Here is a tiny trained network, its code and every weight. The questions are about switching its units off for an input and a class, where a switched-off unit gives its printed mean instead of its output.

import numpy as np


def w(rows, s, z=0):
    codes = np.array(rows[::2]) - 128.0
    scale = np.full(codes.shape[1], s)
    scale[-1] = z or s
    return codes * scale


def norm(h):
    return h / np.sqrt((h * h).mean(-1, keepdims=True) + 1e-5)


def f(y):
    return np.maximum(y, 0)


def log_softmax(a):
    a = a - a.max(-1, keepdims=True)
    return a - np.log(np.exp(a).sum(-1, keepdims=True))


def net(x, mask):
    res = np.array(x, float).reshape(1, 8) / 4 @ E
    u = 0
    for l in range(4):
        y = f(norm(res) @ A[l][:, :-1].T + A[l][:, -1])
        res = res + np.where(mask[u : u + 3], y, B[l][:, -1]) @ B[l][:, :-1]
        u += 3
    return log_softmax(norm(res)[-1] @ U[:, :-1].T + U[:, -1])


A, B = {}, {}
E = w([
[127,127,124,128,124,127,127,129,130,127,129],'x0',
[125,130,135,128,131,129,127,132,127,134,128],'x1',
[127,128,129,129,129,126,130,128,132,131,127],'x2',
[137,87,159,151,159,5,110,141,120,94,139],'x3',
[126,129,131,128,126,126,129,128,130,129,129],'x4',
[127,130,129,128,127,127,128,130,126,130,126],'x5',
[128,118,161,130,126,141,45,84,154,119,77],'x6',
[109,163,83,82,169,98,96,86,127,197,157],'x7',
],0.022)
A[0] = w([
[132,53,253,199,94,158,47,65,128,74,47,3],'L0N0',
[136,137,166,164,118,142,217,162,80,104,134,79],'L0N1',
[140,110,128,131,96,245,182,146,147,131,125,68],'L0N2',
],0.0039,0.0062)
B[0] = w([
[144,236,230,89,115,126,159,135,109,3,24,253],'L0N0',
[250,35,108,86,118,140,156,237,177,137,130,194],'L0N1',
[85,226,107,101,30,59,138,113,72,197,68,219],'L0N2',
],0.0057,0.0027)
A[1] = w([
[156,116,172,148,85,239,192,168,156,64,102,73],'L1N0',
[140,39,188,254,129,73,132,178,96,57,128,34],'L1N1',
[126,132,157,124,180,26,117,123,136,110,151,2],'L1N2',
],0.0095,0.0033)
B[1] = w([
[96,56,115,217,139,2,77,119,52,183,157,232],'L1N0',
[165,209,109,8,157,192,171,116,191,137,100,246],'L1N1',
[123,61,141,251,81,116,108,173,44,151,124,197],'L1N2',
],0.011)
A[2] = w([
[125,100,144,231,67,184,93,106,113,89,71,3],'L2N0',
[88,169,115,175,167,141,157,158,93,186,186,116],'L2N1',
[105,115,156,223,1,236,189,160,103,111,72,109],'L2N2',
],0.0073,0.0065)
B[2] = w([
[90,106,165,177,144,2,111,78,93,148,113,190],'L2N0',
[136,109,65,71,27,148,141,119,126,59,124,255],'L2N1',
[198,66,129,159,252,22,91,175,98,118,141,224],'L2N2',
],0.0094,0.0047)
A[3] = w([
[154,125,171,128,131,149,1,88,145,136,40,198],'L3N0',
[129,124,214,95,113,125,180,175,223,23,125,85],'L3N1',
[131,157,170,110,163,162,188,141,205,85,117,4],'L3N2',
],0.0084,0.0032)
B[3] = w([
[75,123,186,167,140,184,94,99,186,102,142,254],'L3N0',
[183,214,132,70,144,198,148,143,163,81,113,186],'L3N1',
[61,36,118,253,122,36,114,113,62,148,157,153],'L3N2',
],0.011,0.0095)
U = w([
[135,81,75,157,110,63,164,177,60,162,167,255],'0',
[85,80,175,199,144,96,49,80,121,143,99,176],'1',
[112,177,55,50,85,194,194,103,122,155,152,125],'2',
[73,158,134,115,146,251,98,72,204,156,147,30],'3',
[192,152,122,81,163,124,232,179,144,112,118,69],'4',
[154,167,186,107,154,165,109,118,196,59,59,27],'5',
],0.024,0.0019)

Each question gives the input, the list of numbers given to net, and the class t.
The units are the neurons (one row each of A and B). Each row of codes is followed by its name. A weight is (code - 128) times the scale printed after its matrix; where a second scale follows, it is the last column's (A, B and U).
mask holds one flag per neuron, layer by layer. A switched-off neuron (its flag False) gives its mean, the last column of its row in B, instead of its output. The means were averaged over made-up inputs and are rounded, as every weight is.
A unit's drop is (log p(t) with every unit on - log p(t) with that unit switched off) / (log p(t) with every unit on - log p(t) with every unit switched off).
The circuit of an input: a set's keep is (log p(t) with only the set's units on - log p(t) with every unit switched off) / (log p(t) with every unit on - log p(t) with every unit switched off). Starting from all 12 units, units are removed one at a time, each time the one whose removal leaves the highest keep (on an exact tie, the one counted first), for as long as the keep stays at least 0.8.
circuit, biggest first: the units of the circuit, biggest drop first
unit that matters most: the unit with the biggest drop
k most important neurons: the k neurons with the biggest drops, biggest first
top k neurons in layer l: the k neurons of layer l with the biggest drops, biggest first
drop when u is switched off: that unit's drop, to one decimal
input [4,-6,2,1,0,-3,-8,-8], class 4: 4 most important neurons	L1N1; L1N2; L3N1; L3N2
input [8,0,6,-8,-4,-3,4,-1], class 1: unit that matters most	L1N1
input [-6,6,3,0,7,0,4,7], class 3: 2 most important neurons	L1N0; L2N2
input [2,7,-3,-7,7,1,-8,-1], class 0: 2 most important neurons	L1N1; L2N2
input [3,7,-6,-2,1,3,0,6], class 2: 2 most important neurons	L3N0; L2N1
input [8,0,3,1,-4,-1,-6,-1], class 4: 2 most important neurons	L1N2; L1N0
input [2,-3,8,-8,-1,-8,2,0], class 1: 3 most important neurons	L1N1; L2N2; L1N0
input [-8,3,2,-7,-7,5,1,0], class 1: circuit, biggest first	L1N1; L2N2
input [7,0,-3,3,-2,-4,-2,0], class 4: 2 most important neurons	L1N1; L1N0
input [1,-3,5,7,1,8,8,-2], class 5: 2 most important neurons	L1N1; L1N0
input [-8,4,2,1,-1,3,3,-6], class 5: 2 most important neurons	L1N1; L1N2
input [-7,0,-5,-3,-3,4,0,-8], class 0: 2 most important neurons	L1N0; L3N0
input [1,6,5,6,7,4,0,-6], class 4: 2 most important neurons	L1N1; L3N0
input [-6,-1,-7,-2,8,4,6,-5], class 1: circuit, biggest first	L1N0
input [5,-8,7,4,-2,-3,-5,0], class 4: 2 most important neurons	L1N0; L1N1
input [-2,2,-7,1,-6,-7,-3,-7], class 4: 2 most important neurons	L1N1; L1N2
input [-4,4,-6,7,4,-6,3,0], class 5: 2 most important neurons	L1N1; L1N0
input [-2,2,-3,6,1,-8,0,-2], class 4: 2 most important neurons	L1N1; L3N0
input [6,-7,2,2,3,5,2,-8], class 5: drop when L1N1 is switched off	7.2
input [4,2,-3,1,5,-2,-8,-2], class 4: circuit, biggest first	L1N2
input [6,4,4,2,-1,1,5,-5], class 5: drop when L1N1 is switched off	0.9
input [8,-7,0,7,-3,-2,5,-5], class 5: drop when L0N0 is switched off	0.0
input [8,6,7,0,3,4,8,3], class 3: drop when L3N0 is switched off	0.2
input [-2,-1,6,1,-5,4,2,-5], class 5: top 2 neurons in layer 1	L1N1; L1N2
